Below are the code and all the weights of a small trained network. Each question names an input and a target symbol and asks about switching units off, where a switched-off unit gives its printed mean instead of its output.

import numpy as np


def w(rows, s, z=0):
    codes = np.array(rows[::2]) - 128.0
    scale = np.full(codes.shape[1], s)
    scale[-1] = z or s
    return codes * scale


def norm(h):
    return h / np.sqrt((h * h).mean(-1, keepdims=True) + 1e-5)


def f(y):
    return y / 2 * (1 + np.tanh(0.7978845608 * (y + 0.044715 * y**3)))


def softmax(a):
    e = np.exp(a - a.max(-1, keepdims=True))
    return e / e.sum(-1, keepdims=True)


def log_softmax(a):
    a = a - a.max(-1, keepdims=True)
    return a - np.log(np.exp(a).sum(-1, keepdims=True))


def net(x, mask):
    ids = ['ΔΞΨαβγζμτ'.index(c) for c in x.split()]
    T = len(ids)
    res = E[ids] + P[:T]
    r = norm(res)
    for j in range(3):
        rows = slice(4 * j, 4 * j + 4)
        q, k, v = (r @ M[0][rows].T for M in (Q, K, V))
        z = softmax(np.where(np.tri(T) > 0, q @ k.T / 4**0.5, -1e9)) @ v
        o = O[0][rows]
        res = res + np.where(mask[j], z, o[:, -1]) @ o[:, :-1]
    y = f(norm(res) @ A[0][:, :-1].T + A[0][:, -1])
    res = res + np.where(mask[3:19], y, B[0][:, -1]) @ B[0][:, :-1]
    return log_softmax(norm(res)[-1] @ U[:, :-1].T + U[:, -1])


Q, K, V, O, A, B = {}, {}, {}, {}, {}, {}
E = w([
[132,101,47],'Δ',
[117,92,45],'Ξ',
[130,97,39],'Ψ',
[159,201,176],'α',
[50,77,157],'β',
[186,165,103],'γ',
[114,197,131],'ζ',
[117,160,1],'μ',
[188,74,148],'τ',
],0.0099)
P = w([
[250,167,162],'0',
[182,167,207],'1',
[167,145,193],'2',
[142,126,167],'3',
[129,110,186],'4',
[104,101,180],'5',
[137,112,160],'6',
[140,127,158],'7',
],0.0026)
Q[0] = w([
[137,186,194],'head 1',
[207,247,139],'head 1',
[60,29,127],'head 1',
[142,77,66],'head 1',
[195,176,39],'head 2',
[236,254,20],'head 2',
[148,103,168],'head 2',
[79,167,55],'head 2',
[106,92,141],'head 3',
[180,136,223],'head 3',
[103,216,71],'head 3',
[26,104,110],'head 3',
],0.0078)
K[0] = w([
[186,107,182],'head 1',
[212,1,199],'head 1',
[46,204,102],'head 1',
[126,168,66],'head 1',
[25,74,237],'head 2',
[10,47,129],'head 2',
[44,244,65],'head 2',
[132,15,226],'head 2',
[161,121,116],'head 3',
[88,69,166],'head 3',
[230,186,95],'head 3',
[227,157,127],'head 3',
],0.0053)
V[0] = w([
[84,114,158],'head 1',
[62,227,189],'head 1',
[144,103,3],'head 1',
[85,226,140],'head 1',
[124,31,111],'head 2',
[95,102,174],'head 2',
[163,38,123],'head 2',
[73,177,26],'head 2',
[221,147,143],'head 3',
[91,87,208],'head 3',
[173,174,193],'head 3',
[172,165,113],'head 3',
],0.007)
O[0] = w([
[84,227,158,57],'head 1',
[184,158,52,22],'head 1',
[174,93,138,255],'head 1',
[200,203,127,88],'head 1',
[219,103,167,146],'head 2',
[118,6,155,81],'head 2',
[144,69,212,163],'head 2',
[47,169,28,151],'head 2',
[126,142,202,202],'head 3',
[164,3,78,13],'head 3',
[110,69,226,121],'head 3',
[130,106,165,190],'head 3',
],0.0041,0.0036)
A[0] = w([
[62,179,88,126],'neuron 1',
[116,163,101,14],'neuron 2',
[118,152,122,165],'neuron 3',
[213,115,129,204],'neuron 4',
[40,203,64,170],'neuron 5',
[122,156,138,108],'neuron 6',
[14,44,105,99],'neuron 7',
[130,162,78,139],'neuron 8',
[135,164,128,6],'neuron 9',
[72,156,157,194],'neuron 10',
[223,34,131,122],'neuron 11',
[125,170,99,125],'neuron 12',
[108,156,98,109],'neuron 13',
[150,202,90,157],'neuron 14',
[254,55,104,171],'neuron 15',
[26,38,90,131],'neuron 16',
],0.0072,0.0016)
B[0] = w([
[77,97,137,148],'neuron 1',
[132,160,140,120],'neuron 2',
[113,118,78,135],'neuron 3',
[84,59,136,194],'neuron 4',
[91,118,119,182],'neuron 5',
[145,102,177,126],'neuron 6',
[207,108,139,148],'neuron 7',
[99,119,123,151],'neuron 8',
[163,145,139,116],'neuron 9',
[142,104,103,137],'neuron 10',
[70,136,91,228],'neuron 11',
[118,113,146,141],'neuron 12',
[84,119,171,132],'neuron 13',
[121,99,111,170],'neuron 14',
[97,65,178,253],'neuron 15',
[254,77,62,160],'neuron 16',
],0.0048,0.0046)
U = w([
[39,180,126,100],'Δ',
[28,35,254,172],'Ξ',
[47,216,11,230],'Ψ',
[148,126,111,2],'α',
[249,148,114,207],'β',
[125,121,73,15],'γ',
[150,127,111,110],'ζ',
[26,119,137,52],'μ',
[147,133,145,99],'τ',
],0.0076,0.005)

Each question gives the input, a string of symbols that net reads in full, and the target symbol t.
The units are the heads (4 rows each of Q, K, V and O) and the neurons (one row each of A and B). Each row of codes is followed by its name. A weight is (code - 128) times the scale printed after its matrix; where a second scale follows, it is the last column's (O, A, B and U).
mask holds one flag per unit, heads first, then neurons. A switched-off unit (its flag False) gives its mean, the last column of its rows in O or B, instead of its output. The means were averaged over made-up inputs and are rounded, as every weight is.
A unit's drop is (log p(t) with every unit on - log p(t) with that unit switched off) / (log p(t) with every unit on - log p(t) with every unit switched off).
The circuit of an input: a set's keep is (log p(t) with only the set's units on - log p(t) with every unit switched off) / (log p(t) with every unit on - log p(t) with every unit switched off). Starting from the 12 units with the biggest drops (on a tie, the unit counted first), units are removed one at a time, each time the one whose removal leaves the highest keep (on an exact tie, the one counted first), for as long as the keep stays at least 0.8.
units of the circuit, in order: the units of the circuit, biggest drop first
unit that matters most: the unit with the biggest drop
heads that matter: for each layer, one digit per head in row order, 1 if its drop is at least 0.15 and else 0, layers parted by /
drop of u: that unit's drop, to one decimal
input μ α τ Ψ μ τ γ Δ, target Ξ: heads that matter	010
input μ α γ Δ γ Ψ, target β: units of the circuit, in order	[neuron 16; neuron 7]
input γ Ξ Δ, target β: units of the circuit, in order	[head 1; neuron 16; neuron 7; head 3]
input ζ Ψ Ψ μ Δ, target Ψ: units of the circuit, in order	[head 2; head 3]
input ζ ζ Ψ Ψ μ Ψ ζ β, target Ψ: unit that matters most	head 2
input Ψ Ψ μ μ ζ Ξ, target Ψ: units of the circuit, in order	[head 2; head 3]
input γ Ψ γ β μ, target Ξ: heads that matter	111
input γ μ τ Ψ, target Ξ: units of the circuit, in order	[head 2; neuron 15]
input μ γ γ α τ γ Ψ, target Ξ: units of the circuit, in order	[head 2; head 3]
input γ α Ψ, target β: heads that matter	011
input μ μ Ψ, target Ψ: heads that matter	011
input μ α μ γ α, target Ψ: heads that matter	110
input γ γ Δ, target β: heads that matter	111
input μ γ Ψ μ ζ, target Ψ: heads that matter	010
input γ μ α τ τ μ, target Ξ: heads that matter	010
input Ξ τ γ γ, target Ξ: units of the circuit, in order	[head 1]
input Ψ μ Δ, target Ψ: drop of neuron 15	0.2
input Δ μ β γ Ξ, target β: drop of head 3	0.1
input α Ψ Δ Ξ Ξ μ Ξ β, target β: drop of neuron 15	0.1
input α μ μ γ, target Ψ: drop of head 3	0.0
